Below is a small trained network, with its code and all its weights. Each question gives an input and a class and asks what happens when units are switched off, that is, made to give their printed mean instead of their output.

import numpy as np


def w(rows, s, z=0):
    codes = np.array(rows[::2]) - 128.0
    scale = np.full(codes.shape[1], s)
    scale[-1] = z or s
    return codes * scale


def f(y):
    return y / 2 * (1 + np.tanh(0.7978845608 * (y + 0.044715 * y**3)))


def log_softmax(a):
    a = a - a.max(-1, keepdims=True)
    return a - np.log(np.exp(a).sum(-1, keepdims=True))


def net(x, mask):
    res = np.array(x, float).reshape(1, 5) / 4 @ E
    y = f(res @ A[0][:, :-1].T + A[0][:, -1])
    res = res + np.where(mask, y, B[0][:, -1]) @ B[0][:, :-1]
    return log_softmax(res[-1] @ U[:, :-1].T + U[:, -1])


A, B = {}, {}
E = w([
[176,27,166,213,53,124,109],'x0',
[126,124,123,118,122,114,129],'x1',
[150,194,1,233,88,113,144],'x2',
[223,168,214,133,142,30,164],'x3',
[20,159,194,177,79,130,216],'x4',
],0.0085)
A[0] = w([
[66,83,186,71,121,189,88,165],'neuron 0',
[61,122,151,138,132,93,177,94],'neuron 1',
[213,152,155,99,155,74,141,156],'neuron 2',
[174,29,87,201,34,116,145,161],'neuron 3',
[236,206,128,136,98,74,187,185],'neuron 4',
[135,161,75,144,88,35,196,169],'neuron 5',
[129,96,189,86,149,174,111,60],'neuron 6',
[98,83,156,95,145,106,110,79],'neuron 7',
[144,112,90,133,183,171,2,103],'neuron 8',
[129,111,179,108,93,173,204,255],'neuron 9',
[99,184,61,161,81,137,165,164],'neuron 10',
[128,210,108,136,145,145,123,142],'neuron 11',
[102,117,132,137,111,159,237,72],'neuron 12',
[150,96,226,63,124,102,158,146],'neuron 13',
[96,120,183,72,219,143,120,147],'neuron 14',
[50,131,169,136,82,89,146,105],'neuron 15',
[145,136,81,176,146,110,164,100],'neuron 16',
[72,206,113,106,217,92,152,103],'neuron 17',
[94,213,161,102,122,146,191,121],'neuron 18',
[85,130,169,205,77,155,222,135],'neuron 19',
[115,200,107,83,186,102,107,90],'neuron 20',
[99,206,132,96,160,135,109,73],'neuron 21',
[157,182,198,145,176,98,139,108],'neuron 22',
[139,183,76,152,121,72,104,144],'neuron 23',
[173,145,163,134,131,65,178,90],'neuron 24',
[147,50,196,206,82,124,113,106],'neuron 25',
[170,175,71,185,103,141,146,55],'neuron 26',
[216,105,84,72,200,95,66,111],'neuron 27',
[14,112,51,85,78,182,70,127],'neuron 28',
[189,101,120,131,142,121,46,159],'neuron 29',
],0.0099,0.0088)
B[0] = w([
[165,135,47,144,67,143,106,239],'neuron 0',
[181,101,101,212,173,100,143,154],'neuron 1',
[101,108,121,193,156,199,94,200],'neuron 2',
[78,106,93,72,95,152,148,233],'neuron 3',
[68,119,106,167,115,184,93,221],'neuron 4',
[161,136,84,119,97,158,95,196],'neuron 5',
[149,110,168,153,63,25,126,166],'neuron 6',
[187,79,144,118,77,52,88,150],'neuron 7',
[141,124,108,216,161,165,165,197],'neuron 8',
[138,208,50,150,121,197,124,236],'neuron 9',
[175,143,96,115,73,168,112,211],'neuron 10',
[107,131,103,78,75,136,131,168],'neuron 11',
[209,66,164,184,191,38,142,152],'neuron 12',
[154,166,81,109,48,137,117,218],'neuron 13',
[177,137,86,106,51,131,116,220],'neuron 14',
[189,115,88,213,207,86,174,170],'neuron 15',
[159,110,161,84,72,72,107,152],'neuron 16',
[94,53,130,71,95,148,174,193],'neuron 17',
[115,112,82,149,142,148,163,177],'neuron 18',
[169,133,69,192,160,123,156,216],'neuron 19',
[78,53,127,94,108,106,192,178],'neuron 20',
[101,43,162,101,76,57,209,156],'neuron 21',
[124,63,192,184,113,205,73,172],'neuron 22',
[194,136,139,84,75,151,136,177],'neuron 23',
[105,60,194,157,159,154,80,165],'neuron 24',
[24,77,120,2,101,117,202,201],'neuron 25',
[217,60,199,114,90,37,130,165],'neuron 26',
[149,128,64,232,138,129,193,220],'neuron 27',
[112,70,197,203,124,179,60,248],'neuron 28',
[125,184,76,148,170,102,209,193],'neuron 29',
],0.0078,0.011)
U = w([
[155,123,110,169,182,99,191,100],'0',
[70,62,136,66,127,112,196,107],'1',
[116,164,107,116,129,155,122,250],'2',
[178,137,129,106,87,114,95,68],'3',
[95,79,161,163,152,153,62,97],'4',
[92,255,111,86,168,160,113,162],'5',
[95,136,143,108,201,64,86,100],'6',
[125,140,177,84,154,91,144,102],'7',
],0.014,0.012)

Each question gives the input, the list of numbers given to net, and the class t.
The units are the neurons (one row each of A and B). Each row of codes is followed by its name. A weight is (code - 128) times the scale printed after its matrix; where a second scale follows, it is the last column's (A, B and U).
mask holds one flag per neuron, in row order. A switched-off neuron (its flag False) gives its mean, the last column of its row in B, instead of its output. The means were averaged over made-up inputs and are rounded, as every weight is.
A unit's drop is (log p(t) with every unit on - log p(t) with that unit switched off) / (log p(t) with every unit on - log p(t) with every unit switched off).
The circuit of an input: a set's keep is (log p(t) with only the set's units on - log p(t) with every unit switched off) / (log p(t) with every unit on - log p(t) with every unit switched off). Starting from the 12 units with the biggest drops (on a tie, the unit counted first), units are removed one at a time, each time the one whose removal leaves the highest keep (on an exact tie, the one counted first), for as long as the keep stays at least 0.8.
circuit, biggest first: the units of the circuit, biggest drop first
unit that matters most: the unit with the biggest drop
top k neurons: the k neurons with the biggest drops, biggest first
drop of u: that unit's drop, to one decimal
input [4,6,6,4,-5], class 2: circuit, biggest first => [neuron 4]
input [7,2,6,0,-4], class 1: circuit, biggest first => [neuron 3; neuron 25]
input [-5,-6,8,1,7], class 3: circuit, biggest first => [neuron 10; neuron 26]
input [6,0,-5,8,4], class 4: top 4 neurons => [neuron 24; neuron 22; neuron 2; neuron 4]
input [3,-7,-4,-6,7], class 0: circuit, biggest first => [neuron 15; neuron 19]
input [-7,3,6,4,-7], class 0: top 3 neurons => [neuron 27; neuron 25; neuron 3]
input [-1,-2,-6,-7,6], class 4: top 3 neurons => [neuron 28; neuron 29; neuron 27]
input [-7,6,-5,-5,-5], class 1: top 4 neurons => [neuron 20; neuron 21; neuron 17; neuron 9]
input [-2,-3,6,2,7], class 0: top 3 neurons => [neuron 19; neuron 12; neuron 15]
input [-8,6,7,1,6], class 1: top 3 neurons => [neuron 17; neuron 21; neuron 20]
input [0,7,8,-8,4], class 3: circuit, biggest first => [neuron 10; neuron 26; neuron 16]
input [4,-5,-2,6,0], class 4: top 3 neurons => [neuron 24; neuron 22; neuron 2]
input [-1,3,-8,-5,7], class 3: circuit, biggest first => [neuron 0; neuron 14; neuron 7]
input [5,-5,8,-2,0], class 3: unit that matters most => neuron 26
input [-6,1,-5,-8,3], class 4: top 2 neurons => [neuron 28; neuron 25]
input [3,-4,-6,4,3], class 3: top 3 neurons => [neuron 13; neuron 6; neuron 7]
input [8,-1,5,5,1], class 1: top 2 neurons => [neuron 25; neuron 3]
input [-5,1,6,-2,0], class 3: top 2 neurons => [neuron 10; neuron 25]
input [-8,8,3,2,0], class 1: drop of neuron 27 => 0.0
input [7,-3,1,4,5], class 1: drop of neuron 0 => 0.1
input [-3,-1,-3,4,7], class 0: unit that matters most => neuron 15
input [-1,0,-3,2,-1], class 5: drop of neuron 28 => 0.2
